Here is a tiny trained network, its code and every weight. The questions are about switching its units off for an input and a target symbol, where a switched-off unit gives its printed mean instead of its output.

import numpy as np


def w(rows, s, z=0):
    codes = np.array(rows[::2]) - 128.0
    scale = np.full(codes.shape[1], s)
    scale[-1] = z or s
    return codes * scale


def f(y):
    return y / 2 * (1 + np.tanh(0.7978845608 * (y + 0.044715 * y**3)))


def softmax(a):
    e = np.exp(a - a.max(-1, keepdims=True))
    return e / e.sum(-1, keepdims=True)


def log_softmax(a):
    a = a - a.max(-1, keepdims=True)
    return a - np.log(np.exp(a).sum(-1, keepdims=True))


def net(x, mask):
    ids = ['γδεζθμξπστφψω'.index(c) for c in x.split()]
    T = len(ids)
    res = E[ids] + P[:T]
    u = 0
    for l in range(3):
        r = res
        for j in range(3):
            rows = slice(2 * j, 2 * j + 2)
            q, k, v = (r @ M[l][rows].T for M in (Q, K, V))
            z = softmax(np.where(np.tri(T) > 0, q @ k.T / 2**0.5, -1e9)) @ v
            o = O[l][rows]
            res = res + np.where(mask[u + j], z, o[:, -1]) @ o[:, :-1]
        u += 3
        y = f(res @ A[l][:, :-1].T + A[l][:, -1])
        res = res + np.where(mask[u : u + 8], y, B[l][:, -1]) @ B[l][:, :-1]
        u += 8
    return log_softmax(res[-1] @ U[:, :-1].T + U[:, -1])


Q, K, V, O, A, B = {}, {}, {}, {}, {}, {}
E = w([
[128,168,132,94,90],'γ',
[155,143,129,121,141],'δ',
[151,136,156,113,130],'ε',
[100,184,157,105,180],'ζ',
[187,107,155,138,140],'θ',
[149,150,116,85,68],'μ',
[136,150,136,45,24],'ξ',
[80,173,108,4,102],'π',
[85,203,122,53,95],'σ',
[180,128,124,134,87],'τ',
[229,79,84,169,110],'φ',
[175,137,218,162,124],'ψ',
[155,158,198,236,87],'ω',
],0.015)
P = w([
[126,153,132,2,158],'0',
[88,138,5,95,108],'1',
[178,97,170,31,167],'2',
[103,118,16,145,95],'3',
[224,69,196,87,161],'4',
[85,99,114,171,137],'5',
[146,212,158,92,145],'6',
[42,105,185,203,127],'7',
[163,230,155,176,226],'8',
[76,91,123,220,56],'9',
[170,205,159,135,206],'10',
],0.0093)
Q[0] = w([
[92,155,155,98,177],'L0H0',
[148,160,100,104,69],'L0H0',
[199,168,122,87,117],'L0H1',
[85,48,202,148,167],'L0H1',
[1,189,116,94,233],'L0H2',
[51,45,74,77,150],'L0H2',
],0.0093)
K[0] = w([
[57,145,154,89,177],'L0H0',
[148,128,64,4,35],'L0H0',
[112,76,179,156,168],'L0H1',
[62,184,110,69,117],'L0H1',
[114,202,207,187,240],'L0H2',
[182,102,254,166,167],'L0H2',
],0.0077)
V[0] = w([
[107,153,87,95,47],'L0H0',
[85,134,193,242,235],'L0H0',
[123,55,135,252,130],'L0H1',
[98,7,141,169,98],'L0H1',
[81,88,172,61,72],'L0H2',
[165,101,67,2,55],'L0H2',
],0.0043)
O[0] = w([
[222,126,28,222,192,157],'L0H0',
[102,147,78,21,3,31],'L0H0',
[120,63,168,154,152,35],'L0H1',
[195,96,144,114,167,68],'L0H1',
[196,89,96,118,113,160],'L0H2',
[37,200,149,127,223,253],'L0H2',
],0.0062,0.0041)
A[0] = w([
[169,156,148,83,211,156],'L0N0',
[202,236,177,210,161,146],'L0N1',
[91,28,46,91,161,96],'L0N2',
[162,89,107,178,176,1],'L0N3',
[106,62,165,161,220,151],'L0N4',
[156,73,131,180,215,180],'L0N5',
[217,2,110,31,209,119],'L0N6',
[198,218,142,180,94,179],'L0N7',
],0.0065,0.004)
B[0] = w([
[234,124,141,46,81,214],'L0N0',
[144,52,180,65,164,254],'L0N1',
[140,160,243,208,123,111],'L0N2',
[130,170,90,100,242,110],'L0N3',
[72,136,87,139,38,150],'L0N4',
[93,164,78,128,65,174],'L0N5',
[184,204,140,97,149,146],'L0N6',
[214,154,172,44,254,212],'L0N7',
],0.0064,0.0056)
Q[1] = w([
[142,162,39,232,124],'L1H0',
[111,154,98,4,138],'L1H0',
[161,171,98,123,176],'L1H1',
[135,96,160,59,97],'L1H1',
[188,108,186,52,149],'L1H2',
[78,139,158,105,168],'L1H2',
],0.011)
K[1] = w([
[121,150,103,126,197],'L1H0',
[96,62,106,108,83],'L1H0',
[131,150,216,127,200],'L1H1',
[199,90,85,122,248],'L1H1',
[107,117,143,173,115],'L1H2',
[145,148,156,136,86],'L1H2',
],0.013)
V[1] = w([
[137,109,129,124,123],'L1H0',
[115,88,168,131,247],'L1H0',
[128,164,110,157,136],'L1H1',
[145,92,72,112,123],'L1H1',
[97,109,133,180,86],'L1H2',
[192,161,202,124,78],'L1H2',
],0.013)
O[1] = w([
[14,118,99,148,73,122],'L1H0',
[171,69,144,137,45,189],'L1H0',
[155,72,59,179,211,105],'L1H1',
[122,255,58,141,148,102],'L1H1',
[175,220,136,247,108,2],'L1H2',
[198,37,122,130,101,182],'L1H2',
],0.0076,0.0082)
A[1] = w([
[48,166,141,170,101,5],'L1N0',
[63,76,127,188,95,184],'L1N1',
[169,160,189,66,107,38],'L1N2',
[85,97,142,135,20,40],'L1N3',
[177,72,103,2,132,243],'L1N4',
[193,102,127,126,126,164],'L1N5',
[53,162,68,140,85,75],'L1N6',
[149,76,164,55,39,37],'L1N7',
],0.01,0.0034)
B[1] = w([
[140,58,90,116,225,126],'L1N0',
[134,143,116,7,145,134],'L1N1',
[139,126,85,82,202,173],'L1N2',
[63,180,113,140,153,133],'L1N3',
[143,255,132,166,103,252],'L1N4',
[122,141,134,63,151,156],'L1N5',
[163,118,162,193,91,126],'L1N6',
[161,61,117,99,167,186],'L1N7',
],0.0084,0.027)
Q[2] = w([
[96,180,129,149,224],'L2H0',
[126,90,91,134,125],'L2H0',
[111,194,123,89,194],'L2H1',
[55,108,140,111,236],'L2H1',
[85,133,229,136,255],'L2H2',
[161,159,129,58,90],'L2H2',
],0.0087)
K[2] = w([
[149,123,161,100,56],'L2H0',
[139,119,208,104,123],'L2H0',
[72,2,117,110,185],'L2H1',
[124,77,86,212,242],'L2H1',
[92,159,212,74,162],'L2H2',
[230,99,177,245,93],'L2H2',
],0.0082)
V[2] = w([
[92,70,117,163,107],'L2H0',
[196,152,118,57,129],'L2H0',
[150,175,244,72,67],'L2H1',
[228,81,174,140,191],'L2H1',
[254,178,51,146,78],'L2H2',
[181,115,55,90,118],'L2H2',
],0.0084)
O[2] = w([
[148,178,147,61,149,17],'L2H0',
[99,51,165,131,103,251],'L2H0',
[70,31,114,100,171,195],'L2H1',
[204,125,139,181,110,154],'L2H1',
[43,190,254,150,169,215],'L2H2',
[68,188,236,130,156,175],'L2H2',
],0.0076,0.022)
A[2] = w([
[133,77,136,80,176,35],'L2N0',
[54,191,125,100,82,162],'L2N1',
[33,145,157,74,200,135],'L2N2',
[151,1,82,84,134,105],'L2N3',
[125,121,151,184,49,210],'L2N4',
[80,161,99,212,110,180],'L2N5',
[108,121,98,100,79,55],'L2N6',
[149,115,135,163,163,3],'L2N7',
],0.0099,0.0042)
B[2] = w([
[174,129,2,59,46,157],'L2N0',
[209,50,136,191,230,159],'L2N1',
[110,157,53,131,55,251],'L2N2',
[98,195,150,185,186,143],'L2N3',
[125,43,50,75,164,140],'L2N4',
[145,49,190,69,36,135],'L2N5',
[61,216,216,119,166,125],'L2N6',
[87,250,46,122,84,127],'L2N7',
],0.0071,0.028)
U = w([
[57,14,182,214,164,252],'γ',
[64,34,104,145,168,203],'δ',
[96,98,118,103,32,94],'ε',
[86,119,65,85,102,60],'ζ',
[113,142,157,99,46,23],'θ',
[81,127,161,121,175,23],'μ',
[76,149,146,84,140,7],'ξ',
[70,146,71,120,210,96],'π',
[78,150,95,121,183,100],'σ',
[109,162,169,151,125,154],'τ',
[89,158,254,214,240,110],'φ',
[193,91,145,41,60,136],'ψ',
[248,49,227,177,154,216],'ω',
],0.0063,0.0036)

Each question gives the input, a string of symbols that net reads in full, and the target symbol t.
The units are the heads (2 rows each of Q, K, V and O) and the neurons (one row each of A and B). Each row of codes is followed by its name. A weight is (code - 128) times the scale printed after its matrix; where a second scale follows, it is the last column's (O, A, B and U).
mask holds one flag per unit, layer by layer, with each layer's heads first. A switched-off unit (its flag False) gives its mean, the last column of its rows in O or B, instead of its output. The means were averaged over made-up inputs and are rounded, as every weight is.
A unit's drop is (log p(t) with every unit on - log p(t) with that unit switched off) / (log p(t) with every unit on - log p(t) with every unit switched off).
The circuit of an input: a set's keep is (log p(t) with only the set's units on - log p(t) with every unit switched off) / (log p(t) with every unit on - log p(t) with every unit switched off). Starting from the 12 units with the biggest drops (on a tie, the unit counted first), units are removed one at a time, each time the one whose removal leaves the highest keep (on an exact tie, the one counted first), for as long as the keep stays at least 0.8.
circuit, biggest first: the units of the circuit, biggest drop first
most important unit: the unit with the biggest drop
k most important neurons: the k neurons with the biggest drops, biggest first
k most important neurons of layer l: the k neurons of layer l with the biggest drops, biggest first
heads that matter: for each layer, one digit per head in row order, 1 if its drop is at least 0.15 and else 0, layers parted by /
input φ μ ζ ψ θ, target ψ: circuit, biggest first => (L1N5 L2N0)
input ε ζ ω τ, target γ: most important unit => L2N2
input ε ω τ, target ω: 3 most important neurons => (L2N2 L0N7 L1N2)
input ω σ ω ε μ, target ω: circuit, biggest first => (L2N2 L1H2)
input ψ ψ ε, target ψ: circuit, biggest first => (L2N0 L1N7 L0N0)
input σ φ μ τ, target γ: 3 most important neurons of layer 1 => (L1N2 L1N7 L1N4)
input σ σ ε ψ ζ ξ φ ω ε, target ω: circuit, biggest first => (L1H2 L0N1)
input φ θ φ ζ, target γ: 2 most important neurons => (L2N1 L2N0)
input ζ ε ξ σ π φ ξ, target φ: circuit, biggest first => (L2N0 L1N4 L2N1)
input φ ζ τ ζ ω π δ, target ω: circuit, biggest first => (L2H1 L1N7 L1H2)
input θ ζ δ μ ψ ζ ε, target ψ: heads that matter => 100 / 010 / 000
input φ θ ψ τ ω θ φ ξ ε σ, target γ: 2 most important neurons of layer 1 => (L1N2 L1N5)
input τ ε σ π, target γ: 2 most important neurons of layer 2 => (L2N1 L2N0)
input θ ψ ψ ε φ ζ μ, target φ: circuit, biggest first => (L2H2)
input φ π π, target φ: circuit, biggest first => (L2H2 L1N4)
input ψ ε π τ γ μ φ μ φ π π, target φ: circuit, biggest first => (L2N1 L2H2)
input ξ φ φ μ φ μ ε, target φ: 2 most important neurons of layer 2 => (L2N0 L2N1)
input φ μ ω ε γ, target ω: 2 most important neurons => (L2N2 L1N7)
input σ ω γ ζ, target γ: 2 most important neurons => (L2N0 L2N2)
input ζ σ φ γ ψ, target ψ: heads that matter => 000 / 100 / 000
input ψ φ θ μ ε φ π μ θ φ δ, target φ: 2 most important neurons => (L1N7 L2N0)
input φ π τ, target φ: circuit, biggest first => (L2H2 L1N4)
input μ τ φ θ ε, target φ: circuit, biggest first => (L2H2 L0N6)
input φ ε ψ τ ω θ ω, target ω: most important unit => L2H1
input δ ε ε ε θ ω μ, target ω: circuit, biggest first => (L2N2 L2H2 L1H2)
input θ φ θ γ π φ ζ ω ζ ω γ, target ω: 2 most important neurons => (L2N2 L0N7)
input δ δ θ φ, target γ: most important unit => L2N0
input ψ ξ ω γ σ, target ω: circuit, biggest first => (L2H1 L1N7 L1H2)
input ζ δ σ γ, target γ: 2 most important neurons of layer 2 => (L2N1 L2N0)
